In the rows, 128 means zero.
Rows near named flat spaces through zero (a row that begins with a name and a colon came from that space):
j30_j682: [ 83 118 123 105 140 134 122 147 164 151 126 132 165 135 144 147 150 102
 198 117 121 122 151 153 119]
j289_j191: [127 174 160 173 122 114 114  79 100 138 164 145 138 104 168 116 140 153
  77 134 148  87 120 129 156]
j289_j191: [ 91 122 121  96 144 115 104 196 140 170 102 109 134 142 131 154 129 124
 202 132 127 126 159 131 117]
j714_j664: [ 95  75  73 108 119 116 118 119 156 165 133 136 179 126 140 122 142  99
 174 121  94  90 157 158 151]
j30_j682: [111 114  91 109 106 160 159 105 181  91 141 121 147 109 127 126 114  87
 145 152 119 137 129 117 110]
j30_j682: [124 120 115 140 127 120 124 117 116 125 135 129 128 130 110 112 134 139
 115 139 130 123 129 107 138]
j481_j435: [173 131 156  95 128 126 145 129 101 119  94 137  73 118  87 145  94 148
  80 135 135 165 121 114 132]
j104_j532: [129 137 127 101 124 131 126 175 145 133 117  92 127 155 144 142 121 107
 181 119 128 127 138 136 114]
j481_j435: [148 140 129  90 120 152 151 142 156 109 114 105 101 146 141 130 104  94
 151 125 134 150 123 135 121]
j714_j664: [106 100 158  68 167 142 125 173 145 177  83 113 109 178 121 164 129 105
 203 114 151 140 172 143 153]
j104_j532: [155 102 110 103 127 149 151 130 141 104 109 115  98 151 106 114 109 106
 129 125 125 159 120 123 129]
j104_j532: [129 131 127 128 132 138 135  99 134 129 125 152 112 105 141 115 116 127
 101 135 132 139 117 138 141]
j714_j664: [ 74 115  90 138 133 110 118 102 127 127 146 153 147 118  83  93 159 144
 137 165 129 128 140  80 140]
j714_j664: [123 213 124 144 126 132 116 165 138 107 138 102  93 137 186  83 121 125
 155 138 150 146  94 120 102]
j30_j682: [130 107 139 124 135 132 127 168 124 126 113 103 131 144  99 164 125 133
 145 127 129 135 141 114 106]
j481_j435: [140 147 148 156 131 120 120 146  98 116 128 121 113 120 112 138 123 161
  96 138 138 136 116 103 108]
j289_j191: [127 157 149 149 128 130 120 125 117 135 141 109 120 132 156 129 123 135
 117 140 153 105 131 116 143]
j714_j664: [109 105 165 112 151 138 124 144 131 163 106 132 135 121 122 186 122 131
 141 130 141 123 160 137 133]
j289_j191: [142  72 104 169 152 151 123 157 124 120 113 105 118 165 120 113 127 126
 128 111 125 142 115 130 118]
j481_j435: [137 129 108 125 113 128 135 125 136 112 129 134 129 107 128 123 116 125
 116 132 111 137 115 131 112]
j289_j191: [113 137 154 147 135 116 113 113 112 153 140 143 147 114 140 144 142 147
 114 127 136 101 139 134 143]
j30_j682: [101 138  68 114 106  99 105 145 147 158 134 133 153  99 170 102 124 117
 164 136  95 102 131 152 128]
j104_j532: [141 116 103 135 123 131 134  85 135 127 135 155 127 118 151  89 128 115
 104 114 112 126 109 158 150]
j714_j664: [152 121 125 144 132 134 131 156 120  96 127 105 121 171 109 113 142 126
 141 103 124 149 109 122 102]
j289_j191: [ 87 177 137 118 111 103 108 112 132 171 147 141 151  74 174 146 121 137
 131 162 136  80 152 130 149]
j104_j532: [150 137 117 105 122 125 137 143 131 110 114 130 106 134 118 113 120 122
 134 117 116 158 111 135 112]
j30_j682: [133  94  96 105 121 130 149  77 134 119 116 175 113  86  92 109 110 129
  81 147 109 154 120 124 144]
j289_j191: [ 88 249 188 133 131  93 100 157 115 134 148 157 141  89 160 146 161 166
 152 131 144 135 115 128  81]
j289_j191: [133 104  62 146 110 117 121  99 135 136 140 143 139 109 159  74 122 118
 109 126  95 108 111 153 149]
j104_j532: [ 86 182 167 159 136  98 113 109  95 109 159 167 150 100  79 132 177 183
 108 152 145 138 124  76 103]
j714_j664: [115 167  49 115  91 109 112 168 170 122 155  87 157 159 197  62 142  80
 221 111  96 102 114 155 112]
j714_j664: [ 67 150 166 128 158 131 118 104 131 156 133 162 133 105 124 145 148 146
 135 159 164 127 153 106 147]
j481_j435: [ 69 194  71 183 120 127 103 139 160 107 173 122 150 111 196  54 152 121
 169 155 130 120  95 114  96]
j289_j191: [112 158 105 173 126 125 100 177 138 133 141 106 147 118 190 117 129 130
 155 122 117 113 108 148  89]
j104_j532: [145 178 148 120 121 116 123 132 112 136 122 130  94 109 155 124 105 143
 103 138 140 130 117 130 135]
j714_j664: [144 126  96 131 122 127 135  84 126 119 134 149 105 127 137  68 124 122
  98 129 123 135 106 133 160]
j30_j682: [124 137 158 128 153  96 100 143  85 173 108 148 106 131 116 132 137 169
 116 124 140 126 139 128 153]
j104_j532: [ 86 146 155 104 149 162 131 149 168 151 111 121 118 112 164 167 106 107
 167 153 160 136 150 132 124]
j289_j191: [124 127 252 152 189 148 114 214  95 136 105  85 133 203  85 231 166 159
 174  90 180 144 159 111  85]
j30_j682: [124 131 168 130 151 155 146  85 137 116 132 155 121 140 126 127 146 118
 118 115 152 147 124 137 143]
j104_j532: [118 148 131 174 133 107 105  98  95 143 152 141 130 124 143  94 147 159
  94 138 142  99 122 114 159]
j714_j664: [193 168 106 140  88 119 147  97 108  73 147 122  93 126 134  69 109 130
  68 123 115 141  78 120 126]
j481_j435: [158  85 125  52 117 124 149 123 140 150  96 133 121 140 107 153 108  99
 144 106 105 131 153 161 156]
j481_j435: [119 143  89 111 110 119 125 139 150 125 135 122 137 125 150 102 128 108
 162 129 110 124 122 138 120]
j30_j682: [163  59 134 135 148 140 145 126 105 106  99 147 112 138  52 146 127 147
  84 110 113 172 118 122 113]
j481_j435: [114 103 110 133 121 128 126 117 146 136 144 128 173 132 140 132 147 108
 152 113 110 101 140 150 131]
j481_j435: [129 172 159 173 132 117 107 160 102 123 139 117 131 115 145 145 133 162
 112 128 138 123 112 120  93]
j714_j664: [ 88 155 131 157 156 138 110 153 130 135 122 131 105 112 142 117 125 149
 133 160 156 148 121 102 114]
j104_j532: [112 120 120 179 141 104  97 118  97 157 141 149 145 115 139 110 149 162
 101 126 123 101 125 132 144]
j104_j532: [123 148 146 134 127 107  94 196 110 173 122  78 138 143 165 167 118 140
 163 126 136  83 154 133 125]
j30_j682: [193 121 187 100 121 112 141 115  81 139 103 136  98 123  94 176 102 154
  63 110 129 128 135 137 150]
j289_j191: [128 101 132 112 116 112 135  81 126 142 137 169 166 101 111 147 143 128
 107 113 102 109 141 154 144]
j481_j435: [141 161 131 138 107 124 123 172 136 113 140  95 151 129 161 149 126 120
 154 111 114 116 117 145  83]
j481_j435: [133 152 134 172 114  94 109 123  90 116 160 129 158 127 115 119 160 163
 105 120 119 102 117 111 115]
j30_j682: [155 151 175 125 123 123 130 143  97 126 124  96 105 140 112 163 110 148
 104 139 154 118 140  98 134]
[184 129 124 123 111 123 146 132 104  79 126 107  99 164  83 104 125 133
 105 113 121 155 104 105 116] : j714_j664
[140 123  54 154 117 129 120 149 143 109 130 118 118 132 162  61 120 113
 137 119  98 141  88 146 108] : j289_j191
[ 89 148  95 141 117 118 112 125 144 142 145 135 149  91 162 111 127 128
 139 155 121 107 129 125 125] : j714_j664
[ 74 133 120 133 139 135 121 121 164 137 150 141 174 134 154 121 167 105
 187 119 127 115 139 146 122] : j104_j532
[141 182 124 161 110 123 125 154 125  79 157 100 135 146 141 102 146 131
 142 118 126 136  94 113  81] : j714_j664
[118 145 127 137 133 105  99 154 125 164 134 128 153 143 176 120 153 126
 168  94 114 100 129 172 130] : j30_j682
[132  92 161 149 160 145 126 180 111 115 109  98 126 174  76 169 142 144
 146 115 144 152 138 102  95] : j30_j682
[ 99 137 114 108 133 128 123 172 158 121 130 112 152 164 130 122 158 103
 213 110 120 140 133 135  98] : j104_j532
[112 105 137 117 157 139 123 196 137 126  96 117 126 150  93 162 136 131
 178 117 127 169 135 123  81] : j289_j191
[147  94 100 130 128 132 135 108 132 125 119 152 125 117 128 108 122 121
 105 111 103 141 111 156 132] : j104_j532
[110  92  47 130 104 128 133  95 174 118 153 153 184 113 155  81 149  86
 158 108  74 114 114 172 122] : j30_j682
[ 97 108 116 114 136 149 128 146 146 151 110 101 110 114 130 152  89 121
 139 180 153 120 160  94 144] : j289_j191
[ 76 188 163 150 147 107  88 178 112 160 140 104 137 139 151 144 152 157
 174 149 165 103 150  97 121] : j104_j532
[ 64 144 162 145 152 143 137  86 138 105 150 172 150  98  80 143 165 149
 122 164 158 153 137  79 112] : j104_j532
[164  96  31 154  92 118 125 151 140  95 144  95 149 154 148  62 129 100
 146  98  71 118  91 152 103] : j714_j664
[102 140  87 158 120 124 111 142 144 131 144 123 149 107 168 105 129 125
 144 139 114 113 116 135 109] : j714_j664
[148 101 111 128 117 116 129 140 119 116 129 117 145 147 101 129 138 128
 133 109 104 125 127 130 116] : j104_j532
[185 107 148 106 103 151 174  79 125  84 125 130 109 112  89 154  94 118
  60 132 126 145 120 117 132] : j30_j682
[110 171 144 146 141  95  96 169  96 143 124 139 120 116 124 127 144 172
 132 133 132 137 119 115 104] : j104_j532
[176 118 128 145 113 136 157  50 112  84 148 155 115 128 107  89 132 128
  54 114 122 139  97 128 150] : j289_j191

Rows near named flat spaces through zero (a row that begins with a name and a colon came from that space):
j14j130: [123 166 149  91 207 117 141 126 111 114  80 144 103 129 121 120 102 108
 133 150 133 156 160 142  89]
j938j823: [118 130  79 127 122 146 124 135 161 103 162 120 160 114 113 161 114 123
 147  68 115 141 155 123 126]
j938j823: [114 167 121 185 127 129 144 139 139 121 106 160 140  91 137 149 120 104
 176  88 124 129 134 161 156]
j14j130: [114 148 130 112 139 114 120 135  78 126 126 142 149 108 173 151 148 127
 110 131 123 129 121 150 135]
j501j93: [101 143 130 141 101 110 109 148 116 130 136 116 110 177  98 120 147 142
 123 123 154 104 121 109 139]
j913j838: [109 169 111 141 140 140 134 146 138 102 136 105 169 123 115 159 129 121
 174  39 114 103 156 142 131]
j913j838: [108 107 134 129 112 114 128 104 115  91 154  96 144  83 138 133 167 145
 136  88 175 110 108 102 150]
j913j838: [132 144  73  72 163 163 106 144 136 107 177  99 180  72 169 149 116 136
 141  41 126 137 172 127 137]
j14j130: [156 112 130 152 106 127 112 105 146 150 134 140  84 122 131 107 114 132
 106 161 151 128 107 109 152]
j450j354: [127 172 136 102 163 131 126 150  76 135 115 133 168 115 182 160 137 123
 127 109  92 115 141 172 122]
j501j93: [ 98 147 111 102 148 131 120 166 125 130 128 126 136 145 115  88 129 132
 134 116 142 137 142 127 140]
j501j93: [155  92  87 116 139 145 121  73 173 114 166 128 137  70 130 111 100 118
  97 118 130 153 116 107 149]
j14j130: [179 105 137 110 152 139 136  78 154 118 126 121 102 117 122 163  90 119
 115 148 109 145 146 115  76]
j14j130: [ 97 196 167 173 124  86 127 137  74 142  85 141 122 222  92 147 149 112
 106 147  92  72 102 161 122]
j913j838: [139 132 141 189 101 117 143 114 137 146  99 172 109 140 120 149 116 105
 127 167 100 132 107 152 130]
j938j823: [144 163 149 102 167 143 119 170 110 164  97 131 103 138 157  92 113 136
 145 143 139 126 154 144 129]
j938j823: [118 131 158 186 101 106 148 112 126 115 104 139 110 124 114 153 144 120
 154 129 143 114 110 131 131]
j938j823: [143 126 132 175  95 126 121 115 143 157 127 140 109 147 117 105 124 125
 112 148 123 105  96 128 161]
j938j823: [148  91 118 133 110 120 120  69 142 111 158 121 119 104 124 145 126 128
  89 138 136 130 102 101 130]
j501j93: [128 155 147 143 124 125 122 177 105 168  91 168  91 139 160 116 124 130
 146 170 143 142 138 151 138]
j450j354: [128 112 126 134 106 120 112 131 143 140 133 133  80 151 105  99 122 139
 116 161 167 139 123  96 136]
j14j130: [ 75 145 120 129 122 128 143 172 105 106 132 114 191 108 140 129 171 134
 172  66 131 114 132 148 152]
j14j130: [116 169 146 194 109 109 135 116 116 123 110 136 132 140 116 161 141 113
 144  99 116  86 109 150 146]
j450j354: [104  63 135  68 159 142 166 111 134 107 141  81 206  93 117  29 167 138
 119 120 122 125  92 121 148]
j913j838: [132 107 117 116 119 139 123 138 140 128 143 125 123 106 141 120 127 140
 138 126 150 146 137 113 133]
j450j354: [121 157 124 135 114 119 104 166 131 144 118 142  71 199  94 145 107 133
 132 151 143 138 160 114 101]
j913j838: [163 128 129 141 142 155 150 132 156 150 104 153 132 110 145 136  93 110
 151 140  84 146 145 160 115]
j501j93: [120 116 108 139 111 121 117  99 138 107 159 116 136 104 121 132 138 131
 115 100 149 120 111 107 152]
j913j838: [127 111 122 136 122 121 130  94 124 117 143 130 146  87 144 122 141 124
 108 123 133 125  98 127 155]
j913j838: [160 111 146 142 136 126 146  74 127 119 120 136 134  80 155 155 123 114
 116 140 110 128 108 140 122]
j501j93: [127  83  97 159  81 117 123  76 154 116 167 137 141 112 108 128 134 121
  84 138 122 133  81 107 157]
j913j838: [131 141 130 127 129  98 106  85 117 103 139 120  88 166  93 180 119 124
  87 139 138 121 130  99  91]
j450j354: [ 82 152 113 128 141 112 134 136 100 104 128 139 175 101 139 129 154 116
 131  95 127 129 116 150 154]
j501j93: [ 61 140  90 119 133 118 127 142 120  87 157 112 189 102 113 105 163 127
 138  59 149 124 118 125 170]
j501j93: [129 132 149 134 119 125 135 161 104 155  99 158 115 130 161 130 134 130
 140 170 125 142 129 152 125]
j450j354: [141 148 170 207 109 122 158 107 121 140  91 142 140 104 146 140 143 111
 158 116 106  83  92 168 159]
j501j93: [140 140 118  91 165 151 119 152 137 149 124 122 126 131 135  82 107 132
 130 128 128 137 150 130 133]
j938j823: [125 148 104  60 162 159 109 192 127 149 138 107 143 163 132  98 113 145
 137 111 117 138 176 129 112]
j450j354: [141 130 124 124 130 142 128 147 151 125 125 127 102 129 124 155 106 132
 163 118 140 148 169 118  99]
j938j823: [109 139  90  67 155 152 111 182 130 133 148 115 156 142 131 100 120 140
 133 103 123 149 166 127 125]
j14j130: [102 118 158 121 116 122 147 147 113 122 121  89 156 180  94 112 165 143
 142 119 115  90 118 126 110]
j450j354: [117 101 104 137  95 117 108 127 156 120 150 140  77 129 102 116 120 138
 122 150 186 162 130  82 137]
j913j838: [119 146 137 150  94 104 109 141 103 127 126 141  91 163 127 188 136 135
 126 143 144 126 137 120 106]
j14j130: [148  93 128  73 152 143 123 124 142 134 137 109 110 128 125  87 114 143
 111 158 143 150 140 101 109]
j14j130: [144 163 125 162 140 128 134 102 151 117 116 132 121 154  92 177  96 102
 134 103  89 113 144 141 101]
j501j93: [109 120 151 146  69 118 117 191  78 186 116 152 127 162 170  92 173 153
 118 186 133 113  91 148 168]
j938j823: [147 122 107 175  97 139 114 119 173 126 147 138  85  71 140 129 109 133
 163  98 189 140 135 101 170]
j501j93: [ 89 141 113  82 156 127 121 181 117 125 121 134 125 144 119  91 130 135
 140 135 155 162 157 123 122]
j450j354: [176  87 122 108 114 137 107  89 146 146 157 116  98 137 130 124 108 140
  77 168 125 131 116  97 116]
j450j354: [135  69 102 115 117 138 138  85 163  95 167 114 151  69 127 130 129 130
 122 112 139 154 118 101 131]
j938j823: [148 135 139 149 120 137 127 137 132 163 113 140 115 139 138 103 119 127
 127 149 117 115 117 142 147]
j14j130: [171 116 131 154 114 130 120  82 148 134 137 131  98 111 135 149 108 124
 110 139 129 121 115 116 131]
j938j823: [105 167 150 208 115  85 131  93 106 135  94 169 108 132 114 106 142 100
 104 150 138  98  67 150 185]
j913j838: [108 114 130 154 116 122 143 115 162 109 128 111 123 139  73  93 134 126
 147 110 151 118 115 105 141]
j450j354: [138 128 106  95 162 133 101 109 162 136 144 110  90 156  80  50  95 131
  89 140 158 132 129  87 143]
[104 160 116 163 133 121 144 123 118  97 123 148 167  72 151 174 138 106
 161  72 121 129 130 159 149] : j450j354
[118 147 136 191 112 110 138 107 139 103 115 146 104  86 125 160 129 114
 166  99 166 126 123 127 149] : j938j823
[154 127 167 129 109 126 123 154 119 174  99 130  76 220 106 128 117 141
 115 199 107 114 135 126  84] : j501j93
[149 100  98 132 124 138 127  81 153  97 163 131 142  42 160 167 117 121
 127  96 140 153 128 116 139] : j450j354
[136 107 125 121 104 135 117 161 149 145 128 138  78 155 116 123 112 144
 142 165 157 160 154 102 106] : j913j838
[134 107 177 148 118 117 160 115 141 126  93 113 101 185  73 127 131 127
 143 164 115 112 123 119  81] : j14j130
[136 144 174 184 112 102 136 103 109 151  91 146  98 157 118 115 138 117
 111 171 123  92  84 143 145] : j938j823
[173 107 109 128 122 146 115  90 158 133 156 121 120 104 139 145 102 128
 107 123 117 130 127 114 128] : j938j823
[139 143 133  94 176 145 139 128 137 117 119 103 142 133 117 128 110 124
 144 101 109 124 159 133  97] : j501j93
[134 111 106 172  66 131 113 132 148 150 151 144 121 143 124 136 128 132
 116 138 121 123 107 122 155] : j14j130
[119  94 110  60 141 127 114 120 122  99 164  96 135 127 122 132 137 147
 102 128 148 150 143  91  97] : j938j823
[117 160 159 153 135 110 130 120 107 129 107 115 122 150 114 112 145 126
 130 117 137  85 108 134 144] : j14j130
[ 65 150 116  12 202 144 140 234  80 113 111 119 186 126 159 100 149 143
 172 108 130 179 197 154  90] : j938j823
[155  97 123 200  78 112 128  43 162 107 152 136 105  90 114 168 122 115
 106 124 140 116  84 104 150] : j938j823
[114 113 113  63 178 147 152 119 124  99 144  92 215 109 127 114 140 123
 121  87  78 127 134 144 109] : j450j354
[156 151  93 139 117 127  86 119 143 128 150 155  67 120 141 195  84 125
 116 127 154 158 164 107 114] : j450j354
[124 139 101 146 112 134 119 135 138 129 145 137 142 119 133 143 124 124
 132 101 120 127 129 134 148] : j14j130
[173  65 114 104 105 150 113 103 163 144 165 113 105 108 140 106 113 149
 101 158 144 146 121  90 129] : j14j130
[114 115 101 150 123 122 136  88 152  95 150 131 153  83 114 131 130 113
 124  94 134 134 108 121 154] : j450j354
[125 154 129 100 164 139 125 170 127 147 104 138 112 149 127  97 108 127
 143 142 130 146 159 138 117] : j501j93
[152 166 111 111 179 161 140 120 138 106 133 107 185  81 157 181 104 111
 164  42  79 115 170 162 110] : j913j838
[136 146 134  71 199 158 150 161 123 132 101 124 161 102 158 107 110 121
 161 113 101 149 170 162 105] : j501j93
[156 133  69 130 137 138  95  70 168 102 182 122 123  80 127 161  89 117
  97  76 138 137 136 100 147] : j938j823
